Each row was made from one walk, in order. Every step used is in the known rows, and no mark comes twice. Write each row's walk.
Known rows:
puso-mavemu-nudaf-bapon-nuvik: [-135   85  112   78  -37  -22  110  242  -81  -61  117 -190 -105   32
   18  -22  191  -63 -103   -1 -130  -13  -26    2  -83 -166 -160   94
   62  -16   52 -142 -163  -11  -17    2   61  -89  125  166    4   53
   32    8   40  -27  103 -130 -237   94  -93   14  176  -56   50]
niso-nuvik-bapon-bara-mavemu-nudaf: [-457   10  111  -42  -31   54   28  179   23  -62   95 -150   48    0
   12  -73  116  -59 -239  -20  -18  -58  162  -32 -127 -244 -116  -33
  102   13  -89   -7 -122  -73   -5  181  -30  -19  -32   38  -94  107
   25  -78 -378   -2   65 -186 -126   78 -112   47  120   72   18]
niso-ruvo-keni-lemi-nuvik: [-304  106   71  -41   81  -82 -195  130   37 -156  132 -165  -26   24
  -19  -13  194  -16 -169   28 -130   54   40 -159  -67 -186  -93  -75
   43  -27  -51   80   -1 -161  -23  127  173   23  213   74 -103  -28
   12   62   -1    9   44 -272  -70   94  -88  -43  137   73 -179]
puso-dade-bara-vedif-mavemu-lapinu-ruvo-nuvik-bapon-lemi: [-650   64   72  -75   68  150   57  121  -38    9  225 -392 -154   14
  -35   81   -2  -39 -243 -121  -68  -93  204  -67  146  -15   93 -112
   93 -159  -73  149  -86 -108  -21  128  -54    1   20  106 -251 -133
 -143  -62  -84   97 -275 -216 -411  164  143   50  223   94 -319]
bara-mavemu-lapinu-lemi: [  -1   27  162   52   77   46  -49    5  114   -2  201 -204  128   22
   -6  -36  184  -11 -112   -8  -64  -83  101   -1   33  -52  -44  -99
   20  -24   65  -10  -36  -74    2   61  -47  -45    2   51 -240  -29
   44  -89 -293   54  -11 -186  -45  108  -21  -45  157   98 -278]
niso-ruvo-nuvik-bapon: [-128  105  167  -80  -51   49   37   35   20 -120   82 -186  -35   22
   47   92   92  -69 -148  -58  -86  -32   92  -96   23  -78    7   -4
   38 -105 -116   25  -62  -58    9  150  -27  -41  117  156 -145   16
  -28   -3    4   14  -31 -206    4   69   14   -3  154  165   52]
niso-lemi-ruvo-keni-vedif-lapinu-mavemu-dade-bara-bapon: [  61   74  -71  -98  173   24 -163  118  -83    3  224 -348   17  -16
 -112   23  345  -15 -169 -124 -121  -60   14 -247   58 -114   47 -382
   36  -26  -84   30   -9 -134 -136  100 -194   27  125  -46 -338 -148
  -32 -239 -321   11  -65 -126 -451  113   19    1  118  158 -448]
mavemu-lapinu-lemi-ruvo-nuvik: [-195  165  124  -63   77  -16  -28   46   56  -38  237 -315  -21   20
   44  115  114  -15  -45   17 -245 -130   77  -82   82  -33 -197 -192
    0  -30  -10   49   -3  -78   37   94  -95  -93  146  158 -223  -66
  -30  -47 -184   80  -52 -198  -42   86    0   48  137   41 -322]
ruvo-nuvik-niso-lemi-vedif: [-126  -34  106  -41   70    1 -184   52  -38  -31  228 -205 -215  -72
  -29  138  349  -38  -90   39    9  -98   72 -101 -191 -136   55  -74
   36  -65  -41  -54 -223  -71   80  120   58  -59   26   97 -148  -29
  -66 -198  145  -23  -75 -152   51   91  -45  108  160   25 -336]
nudaf-bapon-nuvik-lemi-ruvo-keni-vedif-mavemu: [-332  165  174    9   21  -38 -172  280  -70  -23  194 -385 -132   20
  -88  -31   70  -32 -180  -29 -213   49  -51 -131   -9 -127 -151 -130
   61  -55  -14  -61  -43  -86   70  -25  163  -92   88  114  102  -10
   34  102  -71    4   -8 -165 -313  108   15  -41   75 -186 -421]
vedif-lapinu-mavemu-dade: [ 415   64  -22   25   39  -85   13   33  -36  -55  145 -225  -25  -78
   -6   71   98  -58  -97  -94  -49  -85   50 -148   36  -41  -24  -65
    4    9   69   24   -4 -128  -97  164  -71  -35  -20   47 -336  -99
  -21 -143   -7   30  -53 -151  -49   87   42   13  151  137 -182]
vedif-lapinu-lemi-ruvo-nuvik-bara: [  74  164  142  -69  103  -51  -29  116    7  -28  248 -307  -47  -62
   40  192   29  -17  -80  -32 -150 -149   82 -242   56 -113  -11 -256
   -2  -51   -3   61  -97  -46   19   68   -6 -127   45   80 -163  -38
  -47 -133 -151  110  -34 -202 -162   73   97   56  175   36 -133]
ruvo-keni-lapinu-mavemu-nudaf-bapon-lemi-nuvik-niso: [  18   67   59  -20   70  -54 -126  422  -94  -21  117 -211   -8 -128
   -3   82  405  -37 -194   33  -94  127   28 -207 -264  -52 -122 -108
   62   28  111  -15 -231  -54   55  140   96   39  103  106 -235  -45
  -29  -94  124 -102  -18 -173  -90  116   44   93  185  -17 -362]
vedif-lapinu-mavemu-nudaf-bapon-bara: [  47  147   94   -4   54  -19   57  266  -71   -7   90 -288    7  -69
    4  -69  182 -106  -69  -62  -63  -70   40 -131   -3 -165 -120 -173
   11   96   -7  -82 -289  -86 -102  153  -26  -54   39   69 -305   -1
  -61 -175  -39  -46   84 -109 -131   80    0   98  159   56 -100]
puso-dade-bara-bapon-nuvik: [-341  -98   51   -6   92  123  -58  116    4  -52  210 -150  -19   84
    5   12  206  -30 -121  -15   63   18   40   10   56 -190   60  -62
   88   70   -9   23    7 -114  -57  106  -41  -35  -51   54 -255  -28
  -14 -155   51   45  -53 -158 -254  107  -59   14  196   58   43]
nudaf-mavemu-lapinu-ruvo-nuvik-bara-dade-puso: [-248  113  142  -62   56  -74 -172   88   40  -43  336 -312   48   99
   16   78  126  -31 -288 -124 -127 -132   15  -75  157  116 -306 -123
   70 -173 -181   70  -24  -53  -80  116  -38  -34  126   58 -232 -123
 -100 -308 -289   95   30 -192 -317  136   65   51   96   65 -256]
lemi-ruvo-nuvik-bapon-bara-vedif-lapinu: [-414   45  115 -107   -3  -23   23   75  -35 -117  134 -425 -144   19
  -41  122  -64  -26  -86  -41 -137 -185  184 -268   72 -164 -193 -187
   28   68 -171   66 -168  -94   24  199  -57  -75   42   68 -175   -8
 -105 -106 -106   38 -100 -106 -179  105   62  132  117  -26 -239]
bara-dade-puso-mavemu: [ 206    0   -6   52   42 -102  -53   24   18  -38  180 -161  -87  114
   -9 -102   43   24 -153  -65  -11  -81   73  -15  -25 -125 -183  -27
   41  -14   98   22    3 -134  -40   99   85   20  102    5  -51   -3
  -41 -250 -184   31   30 -113 -186  121  -64   25  138    3   56]
niso-lemi-vedif-lapinu-ruvo-nuvik-bapon-bara-dade: [-286  107   85  -90   66   35 -163   67  -87  -28  272 -376 -225  -21
  -43  -10  147  -19 -178  -82   -8 -242  181 -215   18 -129  -26 -282
   23  -64 -211  122 -224 -126  -85  214  -37  -15 -115   62 -322 -110
 -136 -280 -154   34  -73 -181 -128  128   48  183   97  -99 -356]
niso-nuvik-ruvo-keni-lemi-vedif-mavemu: [-383   91   15  -15   54  -74 -146  206  -55  -29  251 -257 -350  -84
  -74  -44  -74   36 -279   75  -71  -36  106  -50 -186 -240   21  -71
   94  -97  -20  131  -85 -151   54   75  153   37  -21  164   36   47
  -26   49 -184   -2  -86 -226 -209  128  -29  -43  130   60 -245]
mavemu-dade-bara-vedif: [-279  -15   18  -16   85   16   54  -25    4 -101  218 -196  -22   31
   28   57  188  -46 -209 -117  -84  -38   98  -65    7 -132  -51  -21
   62   18 -153  -84    6 -138 -116  133  -55  -17  126   -6 -127  -65
   18 -187   48   82  -60 -161 -262   89   43   40  109  117 -203]
ruvo-nuvik-lemi-vedif-mavemu-nudaf-bapon-bara-dade: [-539  193  240  -13   -4 -112 -163  323 -120  -33  262 -400 -182   41
   78   77  133  -95 -258  -63  -21 -136   41 -189 -128 -297 -238 -182
   82  -67 -234   -2 -210 -128  -51   99   70  -13  100  133   64  -38
  -62 -188  102  -10   -4 -166 -328  127  -46  116  106 -152 -414]
dade-bara-bapon-lemi-ruvo-nuvik-niso-nudaf-mavemu: [-417   12   99  -84  -41  202  -96  268  -25 -132  260 -386   81  101
  -14  121  301  -21 -149    3 -101  -90   34  -84  139  -34  -74 -258
   83   24  -38  -14  -77   10   15  107  -93  -42  227  -14 -297   -9
 -145 -207  -82   22    9 -173 -327  173 -109  260  103   73  -29]
ruvo-keni-vedif-lapinu: [ 146   -2   61    3   54  -83  -75   60  -22  -73  118 -196  -54 -103
  -89   60  201  -36 -125  -66 -102  -31   30 -230  -94 -104  -73 -177
    2   15   28   42 -154 -155   -6   81  -19   -2   22  112  -35  -35
  -30  -33  -27   14   20  -90  -79   65  -17  -69   99   35 -150]
nudaf-mavemu-lapinu-ruvo-keni-vedif: [-258  105  142  -34   32  -16 -121   33   28  -54  154 -276  133   11
  -65  -16  319  -67 -215  -99 -290  -37   -4  -86   64  146 -292 -133
   25  -84  -97   11  -45  -87  -43   49  -70  -26  135  129 -160 -119
    5  -38 -320    2   72 -136 -235  110  -21  -45   65   80 -296]
ruvo-lemi-vedif-lapinu-mavemu: [ 210  113  -15   44   61  -18 -142    5  -86  -13  226 -260 -218  -49
  -40  -10   88  -36  -40   26   82 -168  102  -14 -143  -73  136 -123
   -4   58   54  -11 -179 -128   -4  204   30  -17  -80   53 -304  -51
  -63 -200   61   -9 -158 -149 -164  145   77  101  212   59 -220]
lemi-vedif-lapinu-mavemu-nudaf-bapon: [ 228  133   70   45   67  -87   55  212 -174   28  150 -283 -156 -125
  -26   20  248  -75  -92   44  -35  -81   50 -123 -155  -85   62  -97
   11    2  -21  -53 -289  -91  -69  129  -20  -72   11   57 -188   29
   18 -200   17  -53  -29 -104 -209  121  108   21  178   71 -168]
mavemu-nudaf-bapon-bara-vedif-lapinu: [-343   -5  146    1   44  -24  119  270  -83 -103  150 -330  -68  -32
  -11   14  118  -84  -93  -41  -30  -94   68 -221  -38 -200 -136 -133
   36  141 -162 -106 -391  -81  -94  122   -6  -69  115   38 -110    9
  -78 -153   86  -47   27  -66 -199   91   23  124  115   -6 -174]
bara-bapon-lemi-vedif-lapinu: [ -43 -120   55   62   38   97  -23  153 -101  -54  246 -324 -224  -13
 -145   -2  168   13  -42  122  210 -139  111 -189 -108 -160  110 -243
   59  167    0   88 -191 -117  -47   54   30  -32  -80   11 -173  -63
  -81 -128  -51   15 -107  -88 -171  149   63  128  123   55 -190]
bara-vedif-lapinu-mavemu-nudaf-bapon: [ 203   85   80   24   66  -37   93  248 -130  -31  104 -285  -57 -101
   10   74  110  -79 -146  -11  -41  -83   67 -149  -60  -66   39  -43
   14   18   -7  -86 -366  -59  -72  120  -34  -62   84   13 -178   42
    1 -187   58  -72  -35  -70 -245  123  123  -16  163   59 -188]
bara-vedif-mavemu-nudaf-bapon-nuvik: [-388   66  111   55  -32   27  116  312 -122  -97  187 -255 -211   12
  -35   54   11  -72 -187   56  -34  -38   38  -18  -68 -118  -67  100
  104   -5 -110 -187 -231  -22   10   30   75  -80   64   85   42   79
   36   42  137  -57   16 -127 -311  117   -5   33  110  -64 -241]
ruvo-lemi-vedif-mavemu-dade-bara-bapon: [-564   42   -3   15   29  104  -27   90  -96  -82  318 -267 -165   93
  -51   -9  144  -67 -153  -53  130 -119   68   15  -61 -143   60 -128
  114   28 -183  -53   87 -110  -88  107  -48   38   70   41 -176 -152
  -54 -158   48   27 -170 -187 -458  149   -2  180  162  198 -237]
bapon-lemi-ruvo-keni-lapinu-mavemu-nudaf: [ -36  142  -14  -45   36  -42  -76  221  -37  -35  169 -203    2  -14
   -7   94  185   24 -181   17 -181    0  115 -144 -175  -29 -156 -211
   79   63   -4   24  -84 -108   29  131   18   34   88  125 -146   18
   14  -62 -348 -102  -75 -153 -169  106   77   -5  169  102 -325]
niso-nuvik-lemi-ruvo-keni: [-130   44   87  -75  100  -46 -133  175   22  -62  164 -227   27  -37
   60   93  -36   18 -218   -4 -138  -29   73 -111 -132 -195 -108  -76
   59   26  -26   61  -28  -83   32  173  159  -44  106   50  -52   17
    4  -64 -257   -1  -46 -213  -87   64  -18  -46  138  -18 -228]
puso-dade-bara-nuvik-lemi-ruvo-keni-vedif-mavemu: [-374  122  117  -75  116 -129 -128   80    7    4  200 -302   66   41
   42   44   72    5 -270 -173 -241   -8   19 -249    8 -208  -34 -147
   71 -134  -15   74  145 -198   19   61   75  -15  136   35   32  -13
  103 -104 -116   95 -192 -167 -463  101  -13 -144  154  -19 -352]
mavemu-dade-bara-nuvik-bapon: [-271   61   92  -24   35   45  208  -69    5  -81  144 -141   75   -8
   50   -9  199  -38 -232 -185 -162  -39   73 -142   41 -126  -40   72
   71  -77  -75  -32  190  -98 -127  131 -138  -44   50   61 -190    7
  104 -137    4  144  -97 -169 -181   57   29   15  102  127  -95]
lapinu-lemi-vedif-mavemu: [ -58  114   91   57   86   40  -23   53  -34   38  215 -203 -196  -31
  -26  -43   80  -33 -125   56  -18 -109  137    7 -108 -110   57  -73
   28   -3    8  -22  -62 -121   31   55   64  -60  -78   53  -96    2
   47  -50  -99   24  -44 -199 -163  110   10  101  161   35 -185]
bara-vedif-mavemu-lapinu-ruvo-nuvik-lemi: [-693  121  184  -57   10   31 -134  114   14  -41  229 -380  -23    9
   46  152 -188  -67 -301  -69 -102 -151  105 -103   68    9 -101  -41
   69 -117 -115   76 -143  -69   31   93   69  -72  100  125 -163 -121
  -32  -18   -1    1 -191 -200 -178  153  146  -31  166    5 -517]
vedif-mavemu-nudaf-bapon-lemi-ruvo-nuvik-niso-bara: [-398  216   77  -97  -38  -48   35  435 -101  -88  227 -368 -160  -31
  -52  196  222  -70 -122  -19 -173  -61   48 -112  -38 -125 -100 -146
  122  -59   -3  -75 -184   90   67   10  142  -48  211  118  -23  -38
 -130 -103  -24  -33   39 -180 -132  120  -71  170  103   42 -309]
dade-bara-nuvik-niso: [-107    3   99  -53   49   18   57    3   65  -70  164 -140   92  -27
   48  -13  226  -20 -210  -71  -97  -31   44 -114  -36 -130  -27   20
   59   -3   54 -106   60  -60  -11  114   64  -49   57   20 -218   32
   94 -237  120   69  -17 -124    0   67  -23    3  135   79 -101]
bapon-nuvik-bara-dade: [ 150   50  113   23   -2  -62 -106   83   13  -84  236 -152  -75   45
  -20    6   79    2 -174  -16   48  -22   10 -103  -43 -150  -50  -59
   82  -43    4  -89   55  -83  -62   65  108  -47  -75   22  -42    6
   37 -130  -56   98   80 -171 -140   74  -29   -1  106 -116 -102]
lemi-nuvik-bara-dade-puso-mavemu: [ 130   46    2   20   81 -205 -120   88   -6   -8  188 -158  -59   93
  -21  -62   43   28 -155  -26   27  -24   51 -120 -104 -195 -144  -54
   64  -70   92   14   57 -122  -37   98  175    2  120  -91  -31  -32
  -10 -234 -156  136   32 -197 -374  120  -52   73  165  -76   22]
dade-bara-nuvik-ruvo-lemi-vedif: [-425  153   32  -39   60    0   39  -83  -20  -30  363 -224 -133   74
   59  -66   81   33 -164  -16  -69 -128  104   -9  -93 -175  109  -66
   71  -11  -69  -85  -42  -86   -6  139   49   -4   64   99 -134   34
   36 -214   88  102 -216 -181 -296  130   63   78  129   51 -129]
niso-lemi-nuvik-ruvo-keni-lapinu-mavemu-dade-bara-vedif: [-226   74 -108 -105  185  -67 -183   89  -30    4  273 -224  -30  -32
   51  116  162   48 -288 -100 -133   46  121 -139 -123 -133   44 -108
   68  -71 -167  -11 -125 -109  -46  228  -87   95   95   14 -391  -98
   -5 -204   -8   19 -231 -261 -419  132   85   59  178   80 -564]
bapon-bara-dade-puso: [-174   -9   27  -10   89  -36 -123   49   57  -53  244 -188  -56  122
  -29 -168   93   -5 -141  -62   18  -70   96  -48   35 -180 -280 -173
   54  133  -54   -4  -45 -196  -73  188   67   20   34  -14 -157  -15
  -96 -273 -155   41   86 -131  -40   84  -70  147   53  -33  -71]
ruvo-nuvik-bapon-lemi-vedif-lapinu: [ -77    7   90   22    9   51   16   72 -116  -38  199 -327 -349  -96
  -93  127  172  -15  -89   35   38 -155  172 -194 -128 -147   80 -146
   31    0  -17  145 -229 -108   21  123  -42  -49 -114  149 -117  -20
 -132  -57   55   78 -166 -146 -117  126   95  134  147   -5 -206]
niso-bara-nuvik-ruvo-lemi-vedif-lapinu-mavemu-nudaf: [-188  269  -36  -61   40 -172  -45   57 -118   -8  336 -249 -141  -40
   50  109   30  -11 -219  -25 -112 -204   86 -130 -171 -157  168  -48
   84  -33    6   -9 -254    6  -25  186  -26    0   19  110 -234   41
    3 -258   58  -17 -175 -173 -215  160   41   84  182   59 -225]

Which walk is each row?
[-646   42   84  -39   62   86  -68  118  -11  -87  309 -321   40  131
   35   49  135  -29 -224  -50  -97  -10    5 -116   79 -156  -94 -140
  110   78 -103   -4  157  -43 -109   81  -35 -117   95   13 -184  -82
   31 -141  -88   53 -101 -203 -291  123   57   83  128  -10 -213]	mavemu-dade-bara-bapon-nuvik-lemi-ruvo
[-133  182  165  -36   23   -5   78   16   21    9   93 -337  -37   25
   35   65   61  -16  -69  -59 -300 -131  102  -96   60  -53 -175  -91
    0 -135   95   95   33  -17   40   63 -144 -100  144  185 -175  -36
  -33    0 -298   71  -92 -177 -189  108    1   50  235   41 -111]	puso-mavemu-lapinu-lemi-ruvo-nuvik-bapon
[ -53   86   40  -20  132   -4   93   48  -24  -96  318 -431  -17   40
   63  145  191  -24 -199 -117 -243 -170  102 -161  145   -8 -109 -161
    4   19 -203  -18  -40  -22 -139  116 -179 -111  126  -74 -276  -89
  -30 -289 -173   90  -73 -179 -512  148   61  182  121   73 -278]	nudaf-mavemu-dade-bara-vedif-lapinu-lemi-ruvo
[-630  113   77  -17  -33   57  -71  332  -91 -115  243 -400   -9   -7
  -66  -69  -90  -72  -97   31  -30  -31    9  -38   71  131   63  -42
   56  -58   50 -145 -172  -26   60  186  136  -42  253  -38 -339 -128
 -108   -9  310  -31 -151 -249 -166  194   40  255  146  -86 -327]	bara-vedif-mavemu-lapinu-ruvo-lemi-nuvik-niso-nudaf-bapon
[-624  213   77  -39  -24  102   95  180 -159    5  216 -270 -279  -34
  -47  102  119  -82 -260   39 -101 -143  217  -87 -107   -4   11  -90
  112 -116  -83   94 -168  -54   35   82   41  -44  -12  176   20   -2
  -38   28 -159  -23 -110 -213 -248  145  129  114  134   49 -135]	lapinu-ruvo-nuvik-bapon-lemi-vedif-mavemu-nudaf
[-429  -72   14  -55  130  198 -149  152  -88   -1  365 -322 -185  -36
 -113  -32  271  -15 -224   72   91 -100   72 -111  -38  -53  223 -192
   81   57  -72  -22 -211   18  -53  124   44 -102 -142  -30 -456 -103
  -48 -303   16  -52  -84 -167 -136  160  107  166  193   -7 -254]	dade-bara-bapon-nuvik-niso-lemi-vedif-lapinu-ruvo
[-464   16   32  -40   55  131  -92  158 -115  -87  411 -477 -148   58
  -28  155  362  -46 -265  -65  -46 -230   97 -164  142  -16 -111 -252
   73    5 -285  176  -97  -73 -137   88 -136  -14   38   74 -367 -243
 -129 -267  -95   89  -71 -193 -513  199   84  204   82  127 -339]	nudaf-mavemu-dade-bara-bapon-lemi-vedif-lapinu-ruvo-nuvik
[ 225  103   44  -69   65  -45 -140  148  -59  -22  239 -433 -177  -15
  -63  172  -41   25 -125   20  -27 -173  133 -254   31 -133   38 -256
   38  -20    6   52 -180 -103   32   92   85  -52   32  -16 -183  -46
  -77 -151 -162   96 -105 -144 -358  139  164   32  158   -6 -413]	bapon-lemi-ruvo-nuvik-bara-vedif-lapinu-mavemu
[ 256   18  -34   14  104 -109  -96  141  -90  -32  232 -343 -135  -56
  -73  105   72  -11 -147   -4   71  -63   91 -307  -50 -152   81 -133
   48   10   61   31  -88 -139  -84  125   70  -26    8 -116 -242 -142
  -41 -113   59  149 -110 -213 -385  134  115  132  148  -39 -418]	bapon-lemi-nuvik-bara-vedif-lapinu-mavemu-dade
[-703  -25  -22  -63   59  -31 -284  163  -55  -25  422 -298 -298  -40
  -47   90  143  -29 -291  -72  -55  -71   66 -105  -63   92  -71  -81
   90 -120 -213   78 -105 -126   94  148   19  -24   21  124 -314 -181
  -94 -218   71  -73 -228 -228  -14  155  157  194  150  117 -573]	keni-lapinu-ruvo-nuvik-niso-lemi-vedif-mavemu-dade-puso
[-498  204   16  -98   63 -175 -311  246   12 -105  225 -287   -2  -55
 -105   34  131  -21 -325  -68 -187  -18   44 -177  -20  -36 -188 -129
  110 -157   72  145  105  -42  -46  117  193   70   90   49 -251 -194
  -57 -131 -117   -6   50 -270  -18  157 -107   29  124  -47 -542]	vedif-mavemu-lapinu-ruvo-keni-lemi-nuvik-niso-bara-dade
[-617  101  181   -4  -30  -44   11  266 -106  -81  255 -332 -155   29
   -9  -83  174  -92 -143  -13  -20 -122   -4 -150 -159 -195 -129  -24
  101   39  -91 -194 -150  -58   39  111  148  -32  123  106  -66   -5
  -11 -133  264  -66  -43 -109 -187  111  -80  220  137  -34 -326]	ruvo-lemi-vedif-mavemu-nudaf-bapon-bara-nuvik-niso
[-118  123  172   13    9  -17  103  310  -49  -37  219 -302   66   61
  -79  -12  261   -7  -63   19  -45  -13   72 -139  -26 -126   -1 -230
  105  -43  -23 -142 -103   -1  -20  -46  176  -77  171  -35   96   46
   32 -115 -459   43   30 -155 -378  111   81  -14   94   74 -157]	nuvik-bara-mavemu-nudaf-bapon-lemi-ruvo
[ -72  161   91  -50   94 -151  -37  301 -100   -6  271 -299 -119   93
   18   63  183    5 -129  -96 -112  -99   -9 -150  -35 -186 -132 -181
   77 -200  -98  -77 -189  -20  -52   21   54  -43  330   16   65   13
 -100 -319 -288   26   16 -146 -498  109  -15   55  150   -7 -168]	niso-lemi-ruvo-nuvik-bara-dade-puso-mavemu-nudaf-bapon
[-132   21   98  120   70 -184 -111  272 -177   12  352 -389 -331   38
    8    2   99   -9 -279    2   -2  -95  -27 -185 -183 -211  -93  -29
   62  -19   -9   51 -299  -63  -76   90   74  -97   42   55   30   23
  -65 -268  128  -30  -66 -124 -365  185   73   90  206 -259 -167]	bara-dade-puso-mavemu-nudaf-bapon-nuvik-lemi-vedif-lapinu
[  16  -54  -80  -67  110 -124 -307  211   14  -66  291 -256  -76   22
  -30   32  249   17 -295  -17  -73  148   15 -241  -98   -5 -135  -80
   80   39    3  109   11 -150   39  257  106   85  162   28 -398 -169
  -83 -111  100  -54  -79 -276   -1  127   76  150  190   98 -401]	bapon-lemi-nuvik-niso-ruvo-keni-lapinu-mavemu-dade-puso
[ -70   -8  117   87  -43   89  -21  325 -131  -30  217 -343 -217  -69
 -147 -117  154  -29  -49   72   81    5   24  -63  -74  -80  175 -110
   63    1  108 -127 -187 -100   58   61  168  -44   58   -2 -116   14
  -91  -22  178  -16  -35 -173  -74  145  -13  235  125  -50 -154]	nuvik-niso-nudaf-bapon-lemi-vedif-mavemu
[ -32   87   34  -60   82  -75 -144  144   -5  -49  363 -307 -177  119
  -54   57   80   56 -144   -8  -24  -97   94 -165   42 -129 -154 -287
   86  -33  -24   68    0 -134    3   79  133  -12  128   -6   16  -31
 -124 -239 -278  138  -18 -177 -265  114   69   93   56  -50 -217]	bapon-lemi-ruvo-nuvik-bara-dade-puso
[ 176   75  -35   -2   98 -113  -34  -64  -67   -7  278 -297 -102  -48
   14   14  189   -1 -239  -82  -87 -156   56 -182  -12 -164   18  -43
   31  -34  -93   27   97 -197 -119  187  -88  -10  -40    4 -386  -71
  120 -278   69  134 -110 -163 -288  117   66    0  146   90 -411]	lemi-vedif-lapinu-mavemu-dade-bara-nuvik
[-191   98   41  -77   83 -129   25   48   -1   17  210 -205  -13   15
   18   18   60   16 -262 -157 -207   21   47 -183   36 -187   35  -93
   81 -171   23   44   59 -171   23   49   10   61   70  132    2   12
   59  -58  -28   98 -142 -148 -418   89  -48 -150  132   80 -137]	puso-dade-bara-nuvik-ruvo-keni-vedif-mavemu
